Each row is followed by its class.
[-300 -371 -398  -75 -273  100 -390  -78  695 -103   12   98 -268 -181
  246  126 -158  145  -28 -202  134  395  380 -249  -49  308  151  182
   17  168 -145 -233 -318]
F
[-175 -284  -55 -126 -129  107  147  -78  274   26 -147  215   83  -37
  131  -30  155  -76   77  -87  121  127  435  -77  144  -26   94   18
  -31   96  -72  206 -118]
D
[  52  379  175 -252 -280  405 -417  -27  -18  -80  314 -162 -233 -137
  -82  120   51  200 -239  361 -287  219   -8   46 -269  137 -148  711
  -70 -132   19 -748   19]
Z
[  76  177  513 -122   86  188  412 -175 -316  159    6  168  316  156
 -123 -326  396 -199   96  249  -33 -128  126   95  142 -220 -160  -71
   12  -79  149  115  270]
B
[ 240  797  491  -60  301  182 -362   59 -537 -109  435 -506 -277 -172
 -309 -165 -188  275 -222  689 -185   -9 -846  262 -207   96  -99  114
  -13 -238   25 -646  215]
R
[ 350  387  183  165  647 -549 -204  202 -617 -228  274 -518 -161 -114
 -327 -201 -297  268 -226  304   82 -440 -876  230 -190  -48   64 -595
  227 -257  -15   13  273]
Z
[ -69   65  462 -289 -338  588  411 -129  -70  101 -159  252  379  197
  -64  -27  557 -328  108  149 -286  -14  577  122  193 -279 -278  439
 -218   56  199   72  155]
F
[  87  300  365  -80  188  106  -34  101 -281 -113  131 -186  -34   -7
 -136 -147   53   63    9  371  -79  -55 -243  194   22  -89  -49  -39
   15  -34   75 -141  104]
B
[-129 -402 -159  123   91 -239  293   11  187  -10 -215  106  139  -13
   74  -85   79  -89  186 -273  247 -130  169  -56  137  -54  210 -399
   17  104  -91  534  -25]
B
[ 102  -26 -233  142  349 -542 -321  112  -24 -260   98 -338 -246 -128
  -39  -39 -431  252 -187 -105  247 -137 -399  -51 -167  133  195 -581
  178 -115 -165  107  -25]
R
[ -93   34  183 -214 -297  357   44  -93   22  109   22  113   32   17
   12   96  247  -76   23  111 -124  110  228   15  -34  -13  -54  466
  -77 -163   58 -178   45]
A
[ -45 -259 -327  106  140 -448 -272  118  257 -212  -42 -154 -219 -127
   58   34 -278  203  -60 -209  220   -9 -161 -125  -89  196  246 -318
  129   13 -161  149 -174]
S
[  15  -51  -65   78  294 -260   75  151  -89  -54 -145  -63  -78  -64
    4   39  -38  -95  114  -93  111 -219 -231  111   26  -54  -20 -358
   43   38   12  411   55]
L
[ 199  219 -196  180  611 -611 -300  304 -250 -310  128 -506 -362 -235
 -207   76 -435  182 -120   11  183 -353 -899  183 -257   55   51 -617
  146  -86  -68   72  126]
L
[ 131   47 -122   45  272 -438 -109  231 -177 -244   33 -319 -125  -92
 -175  151 -254  153 -129  -51   49 -282 -440   86 -139  -46  214 -342
    9  -56  -64  193   73]
A
[ 103  287  220   61  374  -27   -5  189 -339 -164  123 -292 -117  -97
 -173  -41 -160  105   27  247   23 -142 -541  219   16  -65   82 -296
   -1  -25   15  -42  124]
D
[ 221  692  719 -276  -28  532  180  -90 -662   96  200 -118  191  158
 -312 -149  387 -123 -133  552 -370 -164 -198  301  -77 -313 -400  394
 -137 -225  244 -436  411]
A
[   5 -238 -133   49   68 -338  220  148  -14 -115 -228  -67  152   46
  -14  179    7  -74   23 -341   85 -308  113   -3   97 -189  119 -293
  -64   73  -23  566  -65]
R
[ -37   61 -119   64  136 -181 -132  139   29 -104   10  -91 -188 -121
   66  126   -8   -2   57  -41   45  -77 -200   21  -26   53  -38 -134
   35   41  -22   29   21]
Z
[  -3  472  469 -420 -374  556 -138  -55 -208   93  222  -10  -16  -86
 -147   53  315   10 -253  430 -416  134  107   48  -83  -98 -225  698
 -200  -86  145 -638  135]
A
[  60   11   41   70  304 -282  112  169 -123  -97 -133 -104   35   12
  -53  -81  -32  -99   54  -19  110 -285 -238  140   -2 -161  -48 -484
   43    9    7  409  111]
B
[ 143  399  388  -44  373    5  161   69 -443  -39   79 -187   47    3
 -205 -250   45  -18   70  361   15 -201 -456  303   65  -83  -37 -335
  -41 -143   53   52  260]
L
[ -51   80  -95  -23   69   31 -237   28  109  -51   31  -70 -237 -177
   18   74  -79   59  -18  108   11   33 -220   87 -133   95  -40  122
   62  -10  -73 -111  -26]
S
[-211  156  408 -380 -368  689  152 -152   88  212 -117  329  179   18
  138  -88  614 -277   65  334 -292  169  517  102  131 -160 -402  605
 -194  113  163 -169   54]
S
[-290 -275 -133 -167 -368  331 -114  -93  594   79  -58  301 -127  -68
  289   68  135   -9  220  -71    3  442  541 -209  183  224  131  483
  -55   60  -86 -215 -330]
Z
[ 206  301   47  -28  342 -334 -158  239 -411 -191  126 -431 -158 -141
 -276  101 -148  146 -212   94  -97 -359 -559  160 -210 -129   33 -194
   14  -13   26   -3  164]
L
[-116 -134 -420  -10  -20 -232 -495  180  471 -243   40 -166 -456 -224
   80  238 -358  264  -44 -139   78  273 -106 -180  -49  270  298   28
   35  124 -221 -223 -353]
D
[-100 -144 -100  -43  -62 -124   37  164  112 -203 -152 -104   27  -28
  -47  203  -21  -26  -36 -272   17 -145   24    0   37  -70   70 -202
 -126  123    3  271  -20]
F
[-393 -490 -570 -101 -547  181 -308  -55  895  -91 -235  304 -264 -137
  429  297   26  -58   96 -370  107  482  705 -278   -3  266    1  379
  -51  239 -159  -47 -428]
D
[-160 -278 -134   49  -60  -10  144 -131  283   53  -94  197   77  -13
  178 -120  145  -84  155 -140  136   74  293 -104  104   73   85 -121
   19  -24  -57  145  -50]
Z
[-170 -313 -172  -26 -178   50  -99 -100  377  -19 -101  141  -24  -37
  128  -23   31   38   26 -108  133  152  327  -96   10  100   56   55
   27   79  -84   93 -174]
F
[  89  271  536 -126  111  309  365  -16 -410   77   12   59  211  146
  -93 -196  268 -156  191  283 -103  -88  -50  164  200 -216 -117   10
  -54  -61  148   87  197]
B
[ -73  -95  127  -70   -7  166  205 -125   37   61 -123  178  161   40
   27 -162  201 -135   95   60   66   12  267   32   86  -58  -96  -47
  -35   45   26  184   73]
N
[  10   92  107 -103 -173  158   44  -30  -77   23   13   10   69   -1
  -39   83  149  -28  -16   46 -106  -59   67  -10  -75  -62  -74  271
  -65  -89   46 -148   24]
S
[ -43  -27  404  -73   34  241  540   58 -121   73 -238  186  342  210
   38 -119  395 -278  337   64  -48 -147  298  148  396 -243  -48  -97
 -176   26  120  418   71]
Z
[ -46 -218   85   59  -24   28  309 -103   63   79 -153  174  298  156
  111 -214  244 -152  129  -15   85  -81  425   -5  143 -104   -2 -160
  -21   -5   40  299   14]
Z
[-285 -258 -266 -171 -334  132 -353 -135  587  -11   48  136 -214 -217
  222   65   21  126  -69  -87   55  388  455 -280  -32  255  100  341
  -11  101 -131 -357 -299]
R
[-139 -150 -295    7  -83  -14 -291   30  392 -125  -61    6 -246  -66
  242  168  -93    5   33 -110  111  223  157  -93  -89  196  -78   84
   35   85  -88  -47 -168]
R
[ 164  452  465  -44  283  300  218  -48 -494   73   90  -84   72   -7
 -216 -168  179 -176   62  421  -94 -184 -392  307  -32 -155 -325   46
  -22  -94  154  -58  367]
D
[-109  328  563 -263 -285  745  136 -209 -124  214   71  179  151   94
    2 -162  444 -111  121  452 -185  222  274  134  152  -54 -243  557
 -152  -97  138 -396   71]
R
[-161  101  -19 -239 -271  393 -200   -7  219  -27  -43  114 -154  -92
  170   94   94  -74   -4   85 -104  263  230   44  -51   69 -227  347
 -112   55  -32 -196  -41]
N
[-143 -622 -307  233  154 -508  370   90  280  -20 -395  153  213   92
  152   -7   60 -148  232 -459  346 -212  269 -126  194  -67  246 -702
    1  123  -86  837 -105]
D
[-249 -218  296 -213 -319  489  411 -243  298  253 -225  445  361  167
  138 -193  518 -288  189   47   -6  145  747  -45  262 -134 -109  208
 -216   71  111   99  -27]
A
[  30  232  312  -84   52  279  119  -71 -139    7   50   32   47   56
  -29 -114   90  -69   98  204  -45   64  -76  115  130  -34 -111   43
  -56  -10   56  -42   70]
F
[  85   29  -30   73  321 -336   12   78 -119  -83   15 -166  -10  -29
 -122 -120  -99   79  -15   70  121 -195 -270   64   10   -2  149 -404
   70 -124  -87  167   84]
Z
[-142 -464  -57  147   99 -179  498  -16  124   46 -378  240  329  121
  141 -126  223 -206  305 -277  250 -219  324  -11  251 -147  146 -457
  -33  131  -19  753  -29]
S
[   3 -116   83   56  -17  114  370  -33 -108   77 -268  196  243  113
  100  -41  248 -253  167  -71    2 -175  170  100  115 -214 -209  -34
  -34   63   87  459   45]
S
[   7  325  242 -191  106  221 -304   70 -100  -99  190 -228 -242 -115
 -103  -30  -15  156  -60  373 -193  131 -194  113  -35   58  -30  256
  -36   11    0 -408   -2]
N
[  17  129 -236   72  196 -222 -608  186  134 -279  273 -419 -539 -277
  -57  172 -524  432 -127   68  126  159 -561  -36 -166  298  284  -43
  128  -80 -204 -439 -220]
R
[  72  -60   29  116  242 -163  109  128    1 -134  -48  -96   -8   22
    2   15 -113   24  167   -4  122  -88 -100   62  141   62  147 -232
  -28    0  -37  273  -61]
Z
[-162  -60   58 -167 -223  296    5 -185  208  124  -11  249   26  -75
  138 -125  209  -71   30   47  -54  220  435 -123   81   33  -41  246
  -47  130  -22 -118  -42]
N
[ 200  331  583  -48  165  141  614  -17 -669  161  -84   57  436  199
 -262 -123  371 -281  121  244 -110 -440 -176  313  118 -372 -188 -138
 -165 -176  216  364  417]
A
[-236 -240  -54  -99 -364  302  259  -85  363  134 -295  423  161   52
  250   22  351 -315  259 -164    7  140  562  -56  158  -68 -170  209
 -129  170   32  260  -83]
B
[-166  -84 -310 -191 -428  204 -457   36  469 -150   81  -60 -317 -162
  103  340 -122  174 -158  -75  -67  352  239 -162 -218  224   71  546
  -58   29 -119 -475 -250]
D
[  55   86  267 -128 -240  308  333  -85 -137  103  -87  169  305  156
  -51  -25  319 -177   38   74 -171  -55  296   78   49 -156 -139  289
 -163  -93  113   77  133]
Z
[ -96  134  -16  -62  -42  240 -398    8  170  -83  275 -139 -399 -205
   57   80 -194  216   27  202  -46  330 -226  -65 -127  247  127  321
   94  -64  -57 -571 -125]
B
[ -86  -82 -215  -46 -115   39 -188   15  346  -70  -38   69 -228 -176
  131  123  -54   16    1  -96   18  194   81  -97  -53  106  -24  178
  -29  147 -101  -78 -182]
D
[ -67 -101  282 -246 -371  381  556 -166  -22  250 -227  447  423  150
   88   -8  563 -341  146  -69 -139   13  673  -45  170 -221 -180  320
 -245   64  152  268   78]
L
[-195 -237  111 -124 -217  338  196 -247  295  179 -112  324  187   47
  107 -154  344 -161  155   47   32  193  580  -78  170   -3  -58  237
  -56   47   -3   23  -75]
F
[  75  377  584 -157  181  268  313   79 -497   52  -37  -34  199   59
 -195 -212  252 -132  116  361 -170 -165 -175  294  232 -232 -141 -112
 -170  -84  116  125  231]
N
[-122 -256  -11   13  -38   12  269 -103  216   29 -159  179  173   36
   68 -118  173 -140  159  -97  168  -11  337  -51  112  -50   82 -144
  -12   89  -33  302  -10]
B
[ -95   58  -45  -51   37   22 -300  140  127 -131   97 -157 -272 -190
  -19   18 -147  195    5  136   23  143 -205    4  -28  117  156   40
   17   54  -94 -250 -126]
B
[ -49  -54  202 -203 -198  278  288   10  -31    0 -188  100  235   97
  -14   69  232 -170   86  -85 -101  -81  346   53  168 -169  -75  211
 -202   53   79  251   14]
R
[  47  207  259   39  315   -9  363   91 -346   45 -130   17  114  -20
  -66  -80  157 -249  186  103   26 -313 -366  251  137 -163 -177 -393
  -61 -119   75  438  306]
Z
[  52  458  241 -111   97  183 -437   67 -190 -144  355 -331 -330 -187
 -162  -40 -204  269 -180  407 -113  150 -561  132 -114  152  -31  158
   57 -132    9 -590   34]
F
[ 104  293  -16   64  380 -272 -370  236 -193 -240  117 -407 -388 -248
 -172  106 -244  159 -142  161   13 -196 -718  184 -234   49  -86 -250
   72  -20  -28  -75   99]
D
[-269 -528    2  -48 -195  135  497 -175  381  204 -373  416  373  121
  198 -131  402 -287  326 -252  158    5  727 -135  380  -91   65  -20
 -124  138    7  538 -148]
R
[-292 -546 -189  -13 -252  157  172  -12  601  -10 -349  313   35   56
  315  108  128 -120  369 -326  143  229  626 -191  288   80  207  133
  -81  195 -100  349 -366]
S
[ 254  619  683  -89  310  212  267  -38 -727   83  200 -129  169   56
 -257 -293  240  -62  -27  531 -185 -281 -414  310   52 -319 -192  -87
  -61 -140  163 -123  364]
A
